Below is a small trained network, with its code and all its weights. Each question gives an input and a class and asks what happens when units are switched off, that is, made to give their printed mean instead of their output.

import numpy as np


def w(rows, s, z=0):
    codes = np.array(rows[::2]) - 128.0
    scale = np.full(codes.shape[1], s)
    scale[-1] = z or s
    return codes * scale


def f(y):
    return y / 2 * (1 + np.tanh(0.7978845608 * (y + 0.044715 * y**3)))


def log_softmax(a):
    a = a - a.max(-1, keepdims=True)
    return a - np.log(np.exp(a).sum(-1, keepdims=True))


def net(x, mask):
    res = np.array(x, float).reshape(1, 5) / 4 @ E
    y = f(res @ A[0][:, :-1].T + A[0][:, -1])
    res = res + np.where(mask, y, B[0][:, -1]) @ B[0][:, :-1]
    return log_softmax(res[-1] @ U[:, :-1].T + U[:, -1])


A, B = {}, {}
E = w([
[252,140,128,104],'x0',
[127,133,131,127],'x1',
[128,129,129,127],'x2',
[105,113,122,19],'x3',
[120,189,20,127],'x4',
],0.018)
A[0] = w([
[169,131,164,116,88],'N1',
[131,103,150,152,158],'N2',
[134,129,65,61,90],'N3',
[116,68,166,151,232],'N4',
[131,167,72,122,149],'N5',
[108,123,143,176,155],'N6',
[176,144,94,129,75],'N7',
[224,141,112,113,181],'N8',
[102,165,88,175,96],'N9',
[159,120,135,86,90],'N10',
[164,137,101,3,69],'N11',
[176,123,172,86,107],'N12',
[164,145,72,113,86],'N13',
[89,122,131,230,221],'N14',
[62,137,112,219,184],'N15',
[21,113,129,52,118],'N16',
[149,109,162,80,96],'N17',
[211,134,126,193,118],'N18',
[155,104,168,200,171],'N19',
[156,89,155,66,127],'N20',
[116,217,39,128,210],'N21',
[131,113,134,140,124],'N22',
[120,68,188,152,255],'N23',
[147,184,41,101,73],'N24',
[119,107,194,149,249],'N25',
],0.014,0.0061)
B[0] = w([
[171,130,110,121,168],'N1',
[126,159,157,122,161],'N2',
[48,137,125,124,191],'N3',
[102,140,172,98,196],'N4',
[104,119,113,191,191],'N5',
[104,171,117,109,168],'N6',
[115,161,142,164,169],'N7',
[142,183,155,155,230],'N8',
[176,119,46,131,180],'N9',
[133,172,95,73,162],'N10',
[71,160,107,80,221],'N11',
[162,143,105,92,189],'N12',
[84,157,147,155,178],'N13',
[111,203,103,74,221],'N14',
[131,162,66,58,218],'N15',
[113,3,161,150,208],'N16',
[150,125,115,74,171],'N17',
[189,94,171,218,215],'N18',
[140,181,161,144,208],'N19',
[150,134,118,46,188],'N20',
[105,118,62,181,250],'N21',
[129,138,137,126,135],'N22',
[105,154,196,104,218],'N23',
[66,150,153,171,216],'N24',
[123,158,171,108,206],'N25',
],0.012,0.02)
U = w([
[46,221,171,90,253],'0',
[149,168,15,85,107],'1',
[111,23,232,71,194],'2',
[65,17,103,150,29],'3',
[229,153,227,137,87],'4',
[180,149,123,225,39],'5',
[203,161,114,2,121],'6',
],0.0098,0.0027)

Each question gives the input, the list of numbers given to net, and the class t.
The units are the neurons (one row each of A and B). Each row of codes is followed by its name. A weight is (code - 128) times the scale printed after its matrix; where a second scale follows, it is the last column's (A, B and U).
mask holds one flag per neuron, in row order. A switched-off neuron (its flag False) gives its mean, the last column of its row in B, instead of its output. The means were averaged over made-up inputs and are rounded, as every weight is.
A unit's drop is (log p(t) with every unit on - log p(t) with that unit switched off) / (log p(t) with every unit on - log p(t) with every unit switched off).
The circuit of an input: a set's keep is (log p(t) with only the set's units on - log p(t) with every unit switched off) / (log p(t) with every unit on - log p(t) with every unit switched off). Starting from the 12 units with the biggest drops (on a tie, the unit counted first), units are removed one at a time, each time the one whose removal leaves the highest keep (on an exact tie, the one counted first), for as long as the keep stays at least 0.8.
units of the circuit, in order: the units of the circuit, biggest drop first
unit that matters most: the unit with the biggest drop
k most important neurons: the k neurons with the biggest drops, biggest first
drop when u is switched off: that unit's drop, to one decimal
input [-4,4,5,3,0], class 2: unit that matters most => N21
input [-6,-7,-4,0,5], class 1: units of the circuit, in order => N15; N9
input [0,-3,4,6,-2], class 2: units of the circuit, in order => N16; N14
input [8,-3,5,1,-7], class 6: 4 most important neurons => N20; N12; N10; N17
input [0,0,8,1,0], class 2: 2 most important neurons => N14; N15
input [-8,-8,-2,0,3], class 1: 2 most important neurons => N15; N14
input [-6,-1,8,1,0], class 2: 2 most important neurons => N16; N21
input [7,2,0,1,-5], class 6: 4 most important neurons => N20; N12; N10; N17
input [0,-8,4,6,5], class 3: drop when N16 is switched off => 0.3
input [-5,-8,-8,-1,4], class 1: drop when N24 is switched off => 0.0
input [2,-1,6,7,0], class 6: drop when N20 is switched off => 0.2
input [-8,-8,7,-8,2], class 1: drop when N15 is switched off => 0.1
